Table B holds the same points as the rows below and some others, measured another way and shuffled. Each row below is followed by which row of B it is.
B (72 x 27):
[[ 240   15 -352  195 -169   62 -258 -150   23  279  -14 -239 -116  399
  -130 -130 -265   97  159  397  140  -79 -451 -337   66  -39  125]
 [  76  115 -186   76  -55  -10 -265  105   26  227  -11 -229  -65  204
   -65   20  101   36   93  357   36  -11 -393 -151    3    6  225]
 [  52   44  -69   49   30  -14   22   30   -8   -7  141 -103  -96   90
   -38  121   98  -55   43  107  143  -14  -86  -80 -188  -29  161]
 [ 200  -16 -189  139   59   -8 -529  223  200  169 -226   34   56  327
   -45  121 -199  100   10  -80 -357   71 -392   23  161  245   56]
 [ 368  140  152 -312   50 -538  544  -99  -74 -338   64 -530   35 -179
   170   36  685 -335  -23   15  397 -174  350 -247 -499 -203   96]
 [ 119  114 -189  207 -108  216 -220  -12  116  220   11  -55 -206  383
  -163  -21 -220   73  114  192  156 -113 -383 -180  -52   41  148]
 [  14  -70  101 -261 -181  -43   86 -147   79  -66  -32 -262  171  -42
    76 -222  108 -309 -122 -148  101 -247  318  -75   65 -266 -201]
 [ 208  -41 -108  -32  -14 -103 -245  100  128 -156   28 -150  316   67
   135   91  -71  -32   23   59 -178   48  -80 -122  163   14   -5]
 [  62 -123 -199   81   -4  -48 -128  -87  -60   52  128 -136   55   60
    38   49 -126  -48   41  159  -26  123 -110  -47   41  -37   62]
 [  75   96  -29  -66  -17    9 -140  233  145 -104   44  -56   93  120
   -18  156  139    5    9   51  -21  -91  -89 -110  -51  -35  112]
 [-202  252  164 -131 -243  293   73  -16  125  -63  219 -201  148 -173
   100  -95   77 -263   -6  199  246 -117  153  139  -35 -191   11]
 [  42  -49 -152  274   12  116 -246  -69   13  272   65  -84 -201  287
   -81   -7 -193   -7   81  120   91   25 -351 -138   37   96  128]
 [   6  -67 -196  112   19   -6 -377  100   13  133   59 -109  130   96
    45   92 -103   17   49  209 -199  170 -290   -2  192   66  112]
 [ 230   17  -61  238  -30  148 -225  -67  192  -51   93  -67   91  218
    89   28 -389  -52   88   -4   28   30 -200 -142  117  167  -12]
 [  -7  -32 -148  124 -183  345 -373 -102  207   60    7   91  249   91
    68  -55 -647  -63   -6  -46 -258  124  -66  289  277   84 -169]
 [ 423  212    6  144  -84   98  -82  -12  302 -234   69 -157  113  258
    97   44 -239  -36  127   37  195 -129 -172 -294  -47  135   25]
 [ -68  138   44 -216 -200  -23  187 -126  -49  -33  152 -386  120 -186
   104 -143  257 -278   -5  280  263 -102  185    3 -108 -287   34]
 [ -94 -180   87 -218 -139 -118  275 -313 -135  -16  159 -384   59 -155
    96 -260  222 -390 -103   -6  300 -194  381 -158    6 -381 -137]
 [ 104  -11  133 -300 -221  -78  299 -385   58  130 -284 -267 -111   13
   -40 -394   67 -440 -201 -411  208 -356  461  167 -223 -244 -297]
 [ 149   94 -132  224  -55   98  -46 -157   19  217   60 -171 -260  266
   -90  -51 -143  -54  107  185  268  -46 -281 -131 -166   55  153]
 [  12  -58  -69 -114  -26  -78 -184   80   54   25  -52 -117  166    6
    42   30   58 -105  -64  -36 -183   14   11   79   78  -57  -22]
 [  77  -16  -34   56   83  -49 -228  178   96  -21   53  -75   71  122
    36  157   79  -26   13   12  -82   27 -170 -110   45   76  108]
 [  -9  -89  -31  -77  -57  -65 -192  -48   38  321 -233 -186  -98  162
   -74 -182  100 -184 -107 -137  -65 -143  -57   22   73  -52  -67]
 [  61  224   14 -145 -221   56  129 -134   68 -118  110 -291  207 -172
   146  -83   -3 -236   23  215  153   -9  160  169 -127 -144   -8]
 [ 107  -64 -186  -68  -38 -156 -189   14   -7   41  -39 -193  177   20
    65   24    1  -59   -8  125 -180   90  -72   35   65  -47   25]
 [-317 -197  -25  -77   95  -54   31  141 -186   77  279  -82 -133  -15
  -100  133  436  -88  -56  114  146  -65   31 -190  -60 -265  193]
 [-162 -118 -133 -128   20  -39  -97  213  -72  -33  171  -18   68   13
   -75  184  236   19  -34  129  -65  -14    3  -75  -20 -215  140]
 [ 241  126 -129 -119 -239   99 -115  -42  224 -302   63 -120  465  -35
   171    9 -352  -61   41  130 -125   25   98   87   97  -79 -120]
 [ -20  105  149 -157  -76   11   18   23  121   42  -83 -173   10   -6
    20  -84  209 -256  -97 -155   76 -173  138   98  -90  -76  -41]
 [-199 -343 -140   98  160 -121  -85  -12 -236  186  229  -94 -162   66
   -64   93  185  -72  -23   75   48   78  -91 -197   43 -131  147]
 [ -12   52   53   51   84  -88   36   61  -44   -6  209 -232  -68  -18
    63  118  301 -147   38  162  209   18  -85 -139 -134  -17  208]
 [  12  408 -133  130 -281  405 -178   59  179  137  152 -154  -57  213
   -90  -30 -158   59  189  539  279 -105 -390  -68  -88  -33  239]
 [   5   95  124  -48   17  -45 -113  171  116   39   11 -223   -2   77
    36   21  327 -156  -21   19  102 -132  -99 -160   -6  -10  105]
 [ -17   13  -60  112   59   50 -288  198   85  187   -4  -40 -123  245
   -95  103  101   13   16   39  -18  -49 -305 -119   26   74  165]
 [-164  106  338 -401 -276   19  488 -310   -5   75  -23 -428 -135 -157
    -7 -434  466 -553 -183 -167  542 -494  549  -10 -253 -452 -180]
 [ 127  128   44  196  104   25   48   43   52  113   91 -106 -372  282
  -119  105  179  -66   71    6  353 -145 -241 -248 -310  100  243]
 [-181  -36 -118  -68  -20   34 -161  199  -39  207   48  -63 -137  162
  -180   66  284   19  -20  161   39 -129 -168 -124  -38 -177  189]
 [-117 -153  248 -501 -369   59  233 -357  138  213 -377 -254  -72   86
  -136 -626  161 -519 -332 -589  224 -687  637   -4   33 -499 -495]
 [ 149  -65 -195 -100   12 -266  -70   84  -69  -15   40 -252   76   82
    -5   89  261   -3   28  219   -8  -19 -110 -239  -49 -143  146]
 [  75   69  -72  157   57   42 -153   51   62   35   89  -48  -13   78
    44  150 -100  -49   51   59  -25  140 -181   93  -79  145  135]
 [ 281   87  -89   -6 -104  116 -263   73  310 -177 -104   43  285  160
    76   74 -379   -9   -3 -160 -234  -13  -30  101   85  115 -118]
 [  18 -212 -297   78  -10  104 -413  125   82   12   37  159  191  202
   -50  156 -366  131   -3  -11 -352  113 -166   18  236   12  -20]
 [  41  116    9   51   37   21  -80  135   79  -56  136 -104   25   42
    45  155  114  -67   42  104   70   27 -118  -32  -96   51  157]
 [ -55 -122 -168  -61  -81  144 -287   83  114 -108   61  131  344  -26
    63  122 -347   -9  -60  -71 -365  140   83  272  198  -45 -114]
 [  47   82 -289  -93 -376  311 -221  -53  157 -199  202  -62  474    8
    74  -30 -500   61   92  408 -107   21   -7   39  229 -237  -78]
 [ -28  -54 -283   89 -217  225 -442  -78   87  183   20  -75  259   97
    45  -95 -488    6   44  258 -252  143 -215  148  345  -26  -62]
 [ 267  -34   67 -143  148 -353  181   29   20 -158  -85 -162  -34   25
    39  124  332 -197  -89 -307   41  -84  194  -44 -311    4   17]
 [-159   39  313 -385 -226  115  325 -171  124  -19  -88 -157  -32  -98
   -28 -302  245 -456 -236 -419  268 -440  578  147 -173 -346 -266]
 [ 103  152   27  -77   71 -214   62  158   -7  -22   47 -262  -74   15
    18  138  465 -107   22  144  159  -52  -88 -118 -266  -30  237]
 [-106   10   -8  -97   39 -106    2  132  -66   54  109 -185  -47  -25
   -18   98  390 -115  -24  134   87  -34  -23  -54 -125 -131  177]
 [  -7  173  -60  246  -74  357 -229   16  180   84  118   77  -32  141
    -5   88 -391  -22   84   76   13  103 -231  199  -27  178   92]
 [ -11  -47  -72  118    5  110 -220  -11   71   26   86    3  120   16
    87   77 -256  -97   -4  -29 -145  163  -62  186   95  100   -7]
 [ 139   86  -48  107  -19  112 -187  113  178  -38   59  -37   17  224
   -15  102  -95    6   62   34   47  -70 -200 -150  -11   70   90]
 [  33   81 -126   34  -99  -26 -123  -40  -31   22  188 -329  176  -66
   137   -4   27 -104   99  431   72  124 -167  -66   71  -68  139]
 [ 197  -88  -20 -155 -101  -85    7 -105  119 -214   -4 -150  274   -1
   120  -52 -112 -185  -69 -167  -53  -88  238  -46   62 -121 -182]
 [-151 -130 -214 -203 -111  -48   11   40 -142 -172  303 -122  295 -192
    58  120   95  -40   -6  324  -64   99  163   18   30 -349   67]
 [   7  208  -28   -9  -66   17 -227  223   92   63   85 -269   86   65
    41   66  258  -32   80  369   64  -34 -289 -154   36  -23  223]
 [ 233   47 -199  126  -69   58 -292   37  153   35  -13  -91   79  267
   -11   51 -245   58   92  139  -61   -3 -291 -143   77   78   65]
 [ 279    3 -157   59   92 -196 -125   63   48   78 -130 -108 -108  237
   -62  119   63    6   19  -44  -49   -4 -204  -83 -171  109  121]
 [ 185   91 -144  154   15   36 -188   36  104  133  -59  -37 -127  260
   -83   88 -128   19   59   23    0    8 -274   -1 -128  142  125]
 [ -29 -170  225 -251   12 -254  188  -52  -27   81  -58 -359 -164   96
   -50 -214  603 -349 -163 -255  326 -438  241 -430  -54 -300  -64]
 [  63  197   56  -36    1  -99   44  103   20    7  111 -313  -55   18
    38   63  388 -134   60  247  248  -80 -130 -165 -189  -45  225]
 [ 135  -72 -174  176   15  100 -201  -35   89   42   33   71  -24  223
   -40  101 -342   12   31  -76  -79   67 -152   24   -3  106   17]
 [ 114  126  -65  240   33  155 -157   25  124  142   23    8 -210  254
   -77  106 -174  -12   73    1   92   19 -280   32 -160  194  150]
 [ 137  -57 -226   77   49 -112 -139   44  -34  144  -23  -81 -132  225
  -111  105   27   45   34   88  -28   16 -226  -92 -123   10  153]
 [ 133 -129 -156  283  -71  172 -348  -95  111  101  158 -150   29  342
    12  -75 -353   14  128  188  119  -59 -358 -450  315   32   25]
 [  50   -5 -119  167   48   32 -187   36   25  164   37  -59 -125  185
   -49   85  -53  -19   45   72   19   51 -252  -27  -48   96  142]
 [ 258   66 -139  124    7   97 -158   64  198  -55  -43  113  -44  292
   -83  158 -282   65   37 -144  -61  -30 -154   10 -143  143   40]
 [  -2  -16  -94   23   41  -24 -203  172   30    4  102  -79   74   68
    18  154   92   -3   20  127  -75   57 -161  -65   33    0  139]
 [-100  177   66  -80 -105  103  -11   70   64  -39  161 -191  117 -116
    88   26  154 -178    8  196  113   -5   29  101  -65  -91   93]
 [ -25  246  165 -255  -36 -194  253   88  -28   18   24 -387  -95 -129
    17  -13  676 -269  -39  152  310 -180  114  -21 -356 -185  187]
 [ 120   33  251 -301  -55 -197  343 -175   71  -72 -159 -273  -52  -75
    47 -184  340 -428 -180 -410  221 -298  456   63 -284 -166 -174]]
Rows of B count from 0, top down.

[-110  -10   55  -26  -67 -101  167  -73  100  -65  -21   88 -100  -78
  205    4   96 -118   17 -111   42  -44  129    8   33   84   -2    4
 -139  -49   94   61] : 42
[  12   37  127  -60   62  145   20 -142   44 -173  101    3   47  -33
  146    0  -10  -73   28  -48   42  -64   22 -111   55  -43   -7  176
  -88  -13   95  -63] : 45
[-117  127   91 -148  -93  -57  120 -119   70   10 -123   11  -61 -118
  167   24   38  -47  -63 -188  116  -49   29  -30    4  145   39  -18
  -69 -101  -86   -4] : 63
[ -87   46   52 -152   68   49   12  -20   29  -47 -110   42   26   -4
   51   46   59   30   -5 -119   34   33 -130   48   84    6  -30   11
  -32  -54   38  -41] : 64
[ -92 -203  -49  -56   72  -84   50   66  148 -157   61  204  -31   45
  135   69   45  -19  126  -43 -129   48  105  161  184 -134  -84  -73
 -126   44  273   51] : 38
[ 179  313   94  -72  111  -58 -262   70 -103  298 -268 -165  226  106
 -376 -128 -152  199 -101   84   15  -39 -296  192   50  -28   10  116
 -171    8 -388 -323] : 46
[ -79   87   17 -216  -40  -77   -6  -74   31  -41  -33   37    3 -100
  187    0  -30  -56  -29 -176  125  -67   41  -24   13   79   13  -16
  -57 -105  -70  -89] : 19
[ -89  -42   20  -71   76   -4   83  -11    4  -46   -9  123  -42  -32
  118   -2  160  -58   43 -102   76    2  -14   35   67   40  -57   10
  -67  -23  152   31] : 68
[   0    7  109 -171  112  116   17  -77  146   -8  -17  110   35  -11
   -4  100  -59  173    4  -92  -43   25  -16   61  186  -71  -26  -74
  -11  102   17   -8] : 3
[ -76  124  -43 -155  -68  -42 -316   22  -20 -163 -183 -225  222  108
  -16   20 -123  -99   28   17 -177   22 -271  157    8 -195   24  191
 -153 -236  -87 -323] : 25
[ -53  136   92  -86  -45 -116  106  -38   55   39 -156   23  -43  -47
   83  -32    4   -9  -72 -110   90  -49    3   25   30  137   20    5
 -136  -72  -92  -26] : 71
[ 209  268  224  -17  -65  119 -210  -85  164 -323    3 -391  285  153
  -54   28 -556    9  -42   93 -193 -141    7 -103   93 -366  134  466
 -297  -54 -283 -394] : 7
[  85   35   -9   50  195 -125   35  186 -144  125  -16   88   15   46
  -87 -159  121    3   23  -37  236  -69  -12   65   55   41  -84  114
 -186   63    2  -69] : 54
[ -92  124   49  -86 -150  -87   12 -145   41   98  -91  -93  -18 -137
   82   11   50 -106  -18 -128   48  -70   52   32  -36   58   63   28
 -114  -79 -160  -74] : 50
[ -52  -54   80   94  -42  105   72 -215   12  -36  171  -31  -39 -133
  139    3  227 -233  113  -34   24  -85  134  -59  -22  -43    3  174
 -123   33  147   22] : 31
[ -61   80  112    5  -63   58   66 -192    3  -41   11  -56  -20 -100
  140  -27  136 -177   13  -59   63  -74   13  -71  -41   67   24  156
 -116  -73   36  -29] : 69
[  38   85  -21  -96   15 -269 -120   38   -5  225 -115   97   47   -6
  -70 -120  -42   46  -25   23    4  -57   -3  223   52   81  -30 -106
 -178   -9 -146 -140] : 35
[  42  186  187  -47   12  126  -41 -170   30  -47  -70 -106   96    0
    0  -26  -55  -15  -45   17  -24  -52 -120  -43   25    2   30  183
 -116  -50  -76 -135] : 48
[-133  -53  -77  -94  -38 -182   -5  -38  -26   66   -6  128  -57 -108
  161  -53  193 -158   60  -98   73  -35   55  110  -16  107  -47  -77
 -100  -81   83  -14] : 34
[-206 -259  -52  -15   50  -70  136  -12  123  -96   10  288 -125   -6
  182   68  294  -92  144  -35 -151  102   32  208  140   -2 -115 -164
  -81    5  426  182] : 36
[ -29   93   72  -49  -22  -27   63  -66   10   13  -27  -33  -10  -76
   83  -18   45  -72   -8 -116  115  -78   47  -30   10   37   21  100
 -123  -31  -63  -52] : 14
[-128   26  -21 -194  -17  -95   30  -44   -5  -49  -32   89  -36  -98
  222  -13   83 -105    0 -181  146  -40   18   -6    0  114  -20  -34
  -50 -126   32  -36] : 30
[ -12  128   77   52  -13   45  -51   -4  -22    0 -135 -208   95   44
 -110   11   44  -60   17   -9  -35  -14 -140   67   21 -125   30  242
 -175  -48  -87 -143] : 43
[ 181  229  139  -83  193   70 -198  -14  -67  234 -150  -43  190   76
 -292 -103  -87  214  -71   85   18  -25 -259  125   97   -9  -28   76
 -100   75 -222 -229] : 58
[ -97   24  190   17 -126   44  160 -280  202 -155   -6   37  -73  -70
  228   42   49 -143    5    4 -150  -31   86  -27   37   65   30   52
 -145  -62  154   69] : 70
[  77   52   85 -145  128  130  -90  -43   26 -239  130   -9  129   26
  122   -9 -164  -11   23  -59   73  -83    8 -116   92 -128  -17  207
  -90  -16   35 -172] : 0
[ -17  -19   59   77   64  -35  214   54   22   69   -1   55  -94  -41
    5   -3  160  -16   37 -130  155  -48  128   16   82   -2  -22   80
 -149  109   40   83] : 40
[  52  131    9 -145   18 -144  -25   68  -22  -29   14  -30   54  -40
   99  -72 -160  -24  -33 -165  232 -144  124  -61   23    0   20  118
 -154  -45 -192 -176] : 13
[ -81   41   39  -52    7 -104  182   33    5  -59  -46   69  -89  -57
  180  -37   95  -94  -15 -174  201  -63   82  -51   19  114  -10   68
 -132  -65   39   27] : 4
[ -96   49  114  -58   -8   58   76 -126   55 -147  -63   24  -17  -19
  166    9   93 -104   -2  -49  -12   -1  -79  -25   29   65   -9   92
  -93 -110  133   -3] : 49
[  49   -7   24 -152  239  177 -170  -94 -100  131   91  122  113  -44
  -76  -38  147   77   65  -18   81    2 -158   65   86  -24  -94  -10
   39   99   72 -101] : 1
[ -88   25  -24 -149  -81 -173  -43  -54   89  134  -93   60   -5  -86
   41   24    8    2   10  -96  -42  -20   57  176   60   25    2 -139
 -101  -24  -95  -56] : 39
[ -52    5   27 -175   85   50    6  -67    5  -40   48  104    8  -74
  134   10   67  -16   24 -143  129  -33    4  -26   61   33  -40    2
  -15   -9   60  -36] : 32
[  -3  214  124 -136  -28  -11  -39  -90   26   54 -171  -81   65  -27
  -11  -19  -75   37  -84  -76   45  -45 -107   18   20   63   41   64
  -99  -81 -190 -141] : 18
